Below is a small trained network, with its code and all its weights. Each question gives an input and a class and asks what happens when units are switched off, that is, made to give their printed mean instead of their output.

import numpy as np


def w(rows, s, z=0):
    codes = np.array(rows[::2]) - 128.0
    scale = np.full(codes.shape[1], s)
    scale[-1] = z or s
    return codes * scale


def f(y):
    return y / 2 * (1 + np.tanh(0.7978845608 * (y + 0.044715 * y**3)))


def log_softmax(a):
    a = a - a.max(-1, keepdims=True)
    return a - np.log(np.exp(a).sum(-1, keepdims=True))


def net(x, mask):
    res = np.array(x, float).reshape(1, 5) / 4 @ E
    y = f(res @ A[0][:, :-1].T + A[0][:, -1])
    res = res + np.where(mask, y, B[0][:, -1]) @ B[0][:, :-1]
    return log_softmax(res[-1] @ U[:, :-1].T + U[:, -1])


A, B = {}, {}
E = w([
[136,135,160,127,127,124,130],'x0',
[152,115,103,153,157,114,70],'x1',
[110,203,83,230,84,63,120],'x2',
[84,128,132,5,121,82,78],'x3',
[136,124,190,133,143,81,152],'x4',
],0.016)
A[0] = w([
[101,206,168,164,63,81,148,139],'N1',
[160,159,144,221,144,172,168,215],'N2',
[150,52,153,111,172,87,187,188],'N3',
[163,28,85,121,190,135,91,179],'N4',
[116,129,104,157,91,94,149,87],'N5',
[96,146,141,62,54,70,47,165],'N6',
[221,97,150,142,109,129,140,254],'N7',
[141,124,160,58,137,132,107,178],'N8',
[111,138,140,165,142,153,138,78],'N9',
[101,90,97,137,135,134,99,133],'N10',
[113,102,152,48,165,120,119,163],'N11',
[88,155,109,106,77,78,115,77],'N12',
[170,59,132,177,158,224,182,232],'N13',
[126,126,164,87,136,169,88,170],'N14',
[124,117,84,119,127,179,153,177],'N15',
[111,120,104,69,87,75,106,167],'N16',
[129,245,103,165,69,62,111,192],'N17',
],0.011,0.0056)
B[0] = w([
[94,146,79,139,148,122,76,204],'N1',
[73,220,18,133,235,143,146,243],'N2',
[160,132,133,104,166,150,128,193],'N3',
[156,90,167,97,144,152,159,213],'N4',
[81,86,116,188,72,62,101,160],'N5',
[190,105,180,167,2,43,85,240],'N6',
[66,173,113,51,180,171,217,192],'N7',
[181,16,105,137,111,97,189,212],'N8',
[132,148,121,126,134,118,94,145],'N9',
[96,103,138,133,154,144,111,148],'N10',
[191,49,50,98,123,92,136,228],'N11',
[115,137,177,158,145,87,61,170],'N12',
[104,178,200,97,212,168,172,245],'N13',
[136,38,98,83,106,78,186,193],'N14',
[147,93,176,139,154,130,154,169],'N15',
[173,69,161,123,43,16,85,206],'N16',
[37,249,114,252,105,92,74,254],'N17',
],0.0077,0.015)
U = w([
[138,151,247,27,231,250,224,253],'0',
[203,27,90,45,60,99,163,123],'1',
[65,227,36,158,156,140,115,100],'2',
[124,210,230,135,1,32,16,16],'3',
],0.0074,0.0022)

Each question gives the input, the list of numbers given to net, and the class t.
The units are the neurons (one row each of A and B). Each row of codes is followed by its name. A weight is (code - 128) times the scale printed after its matrix; where a second scale follows, it is the last column's (A, B and U).
mask holds one flag per neuron, in row order. A switched-off neuron (its flag False) gives its mean, the last column of its row in B, instead of its output. The means were averaged over made-up inputs and are rounded, as every weight is.
A unit's drop is (log p(t) with every unit on - log p(t) with that unit switched off) / (log p(t) with every unit on - log p(t) with every unit switched off).
The circuit of an input: a set's keep is (log p(t) with only the set's units on - log p(t) with every unit switched off) / (log p(t) with every unit on - log p(t) with every unit switched off). Starting from the 12 units with the biggest drops (on a tie, the unit counted first), units are removed one at a time, each time the one whose removal leaves the highest keep (on an exact tie, the one counted first), for as long as the keep stays at least 0.8.
units of the circuit, in order: the units of the circuit, biggest drop first
k most important neurons: the k neurons with the biggest drops, biggest first
drop when u is switched off: that unit's drop, to one decimal
input [-1,4,4,1,-4], class 3: units of the circuit, in order -> [N2]
input [-2,6,5,1,-7], class 3: units of the circuit, in order -> [N2; N7]
input [8,0,1,0,4], class 2: 3 most important neurons -> [N6; N16; N13]
input [-8,3,0,0,2], class 0: 4 most important neurons -> [N17; N6; N11; N16]
input [1,7,-1,1,2], class 1: 3 most important neurons -> [N13; N17; N2]
input [2,-7,0,1,6], class 1: 2 most important neurons -> [N13; N17]
input [5,-2,8,0,7], class 2: 4 most important neurons -> [N2; N1; N16; N6]
input [7,-6,-8,1,6], class 1: 3 most important neurons -> [N11; N8; N14]
input [1,-1,0,0,-5], class 0: 2 most important neurons -> [N17; N6]
input [1,-6,-1,2,7], class 1: drop when N7 is switched off -> 0.0
input [-3,-3,-8,2,2], class 1: drop when N11 is switched off -> 0.1
input [-6,7,0,-3,4], class 0: drop when N17 is switched off -> 0.2
